Here is a tiny trained network, its code and every weight. The questions are about switching its units off for an input and a class, where a switched-off unit gives its printed mean instead of its output.

import numpy as np


def w(rows, s, z=0):
    codes = np.array(rows[::2]) - 128.0
    scale = np.full(codes.shape[1], s)
    scale[-1] = z or s
    return codes * scale


def f(y):
    return np.maximum(y, 0)


def log_softmax(a):
    a = a - a.max(-1, keepdims=True)
    return a - np.log(np.exp(a).sum(-1, keepdims=True))


def net(x, mask):
    res = np.array(x, float).reshape(1, 5) / 4 @ E
    y = f(res @ A[0][:, :-1].T + A[0][:, -1])
    res = res + np.where(mask, y, B[0][:, -1]) @ B[0][:, :-1]
    return log_softmax(res[-1] @ U[:, :-1].T + U[:, -1])


A, B = {}, {}
E = w([
[110,141,152,109,139,181,110,99,154,138,114],'x0',
[176,125,85,167,130,81,159,72,205,150,47],'x1',
[207,186,174,107,154,153,125,233,133,126,74],'x2',
[153,120,47,40,106,111,6,135,138,114,132],'x3',
[119,149,124,124,104,108,132,146,133,134,131],'x4',
],0.016)
A[0] = w([
[51,169,237,165,115,204,209,155,2,67,195,254],'neuron 0',
[94,99,102,73,150,163,72,208,72,64,171,167],'neuron 1',
[100,152,116,162,97,114,206,71,142,166,105,123],'neuron 2',
[223,118,174,67,126,160,88,147,74,85,83,119],'neuron 3',
[134,172,106,194,129,77,209,76,161,168,8,161],'neuron 4',
[165,93,127,240,115,124,198,77,239,167,78,203],'neuron 5',
[184,151,162,144,151,162,163,228,206,127,23,155],'neuron 6',
[204,156,145,146,191,151,141,167,177,102,69,125],'neuron 7',
[22,62,65,156,74,130,99,80,104,62,218,229],'neuron 8',
[215,90,49,73,75,95,81,78,218,100,43,54],'neuron 9',
[160,156,139,175,199,142,144,172,119,163,94,79],'neuron 10',
[101,77,122,161,198,112,96,21,93,124,152,197],'neuron 11',
],0.009,0.006)
B[0] = w([
[139,217,63,189,185,95,214,82,181,42,153,255],'neuron 0',
[163,179,85,67,150,212,83,141,106,229,118,208],'neuron 1',
[63,89,135,86,170,119,141,186,180,182,53,186],'neuron 2',
[124,207,168,90,179,113,144,170,99,174,149,184],'neuron 3',
[118,79,157,96,165,143,130,164,143,84,161,229],'neuron 4',
[53,23,192,147,161,88,162,179,141,95,160,240],'neuron 5',
[196,112,158,115,139,96,89,105,27,61,190,224],'neuron 6',
[166,150,166,121,76,83,111,85,85,88,205,196],'neuron 7',
[56,108,76,129,100,227,88,48,218,171,25,248],'neuron 8',
[165,244,76,254,154,134,201,60,161,125,122,233],'neuron 9',
[110,98,152,109,76,92,92,90,57,80,201,172],'neuron 10',
[52,135,133,123,141,143,132,127,189,133,106,202],'neuron 11',
],0.0099,0.022)
U = w([
[75,171,84,220,98,113,230,56,234,115,110,224],'0',
[214,230,91,168,167,87,191,98,80,73,187,156],'1',
[32,8,145,94,193,118,157,179,179,173,122,86],'2',
[148,37,216,104,71,87,134,142,60,49,160,1],'3',
[67,145,57,60,95,190,46,85,134,201,128,195],'4',
[139,234,126,54,150,150,101,221,4,254,154,74],'5',
],0.0081,0.0037)

Each question gives the input, the list of numbers given to net, and the class t.
The units are the neurons (one row each of A and B). Each row of codes is followed by its name. A weight is (code - 128) times the scale printed after its matrix; where a second scale follows, it is the last column's (A, B and U).
mask holds one flag per neuron, in row order. A switched-off neuron (its flag False) gives its mean, the last column of its row in B, instead of its output. The means were averaged over made-up inputs and are rounded, as every weight is.
A unit's drop is (log p(t) with every unit on - log p(t) with that unit switched off) / (log p(t) with every unit on - log p(t) with every unit switched off).
The circuit of an input: a set's keep is (log p(t) with only the set's units on - log p(t) with every unit switched off) / (log p(t) with every unit on - log p(t) with every unit switched off). Starting from all 12 units, units are removed one at a time, each time the one whose removal leaves the highest keep (on an exact tie, the one counted first), for as long as the keep stays at least 0.8.
units of the circuit, in order: the units of the circuit, biggest drop first
k most important neurons: the k neurons with the biggest drops, biggest first
drop of u: that unit's drop, to one decimal
input [0,0,-5,2,3], class 4: units of the circuit, in order => neuron 0
input [-7,-5,-6,1,-8], class 4: 2 most important neurons => neuron 9; neuron 1
input [7,0,-2,2,6], class 4: 3 most important neurons => neuron 0; neuron 9; neuron 5
input [2,0,-8,3,-1], class 4: 2 most important neurons => neuron 0; neuron 8
input [-1,0,8,6,6], class 5: 2 most important neurons => neuron 0; neuron 3
input [-3,7,-2,0,-5], class 2: 3 most important neurons => neuron 5; neuron 0; neuron 4
input [-7,1,-1,-7,-7], class 2: 2 most important neurons => neuron 9; neuron 5
input [0,0,-6,4,7], class 4: 3 most important neurons => neuron 0; neuron 8; neuron 5
input [-5,5,2,3,3], class 1: 2 most important neurons => neuron 8; neuron 9
input [4,-1,4,1,8], class 5: 2 most important neurons => neuron 0; neuron 9
input [2,1,5,-1,6], class 3: 2 most important neurons => neuron 9; neuron 0
input [6,-4,-3,1,6], class 4: 3 most important neurons => neuron 9; neuron 1; neuron 5
input [-4,6,5,3,-4], class 1: drop of neuron 9 => 0.8
input [-6,8,3,2,4], class 1: drop of neuron 9 => 2.3
input [-7,-7,3,2,-6], class 5: units of the circuit, in order => neuron 1
input [2,0,4,-8,4], class 1: drop of neuron 0 => 2.7
input [-5,2,-8,-3,-7], class 2: drop of neuron 1 => 0.0
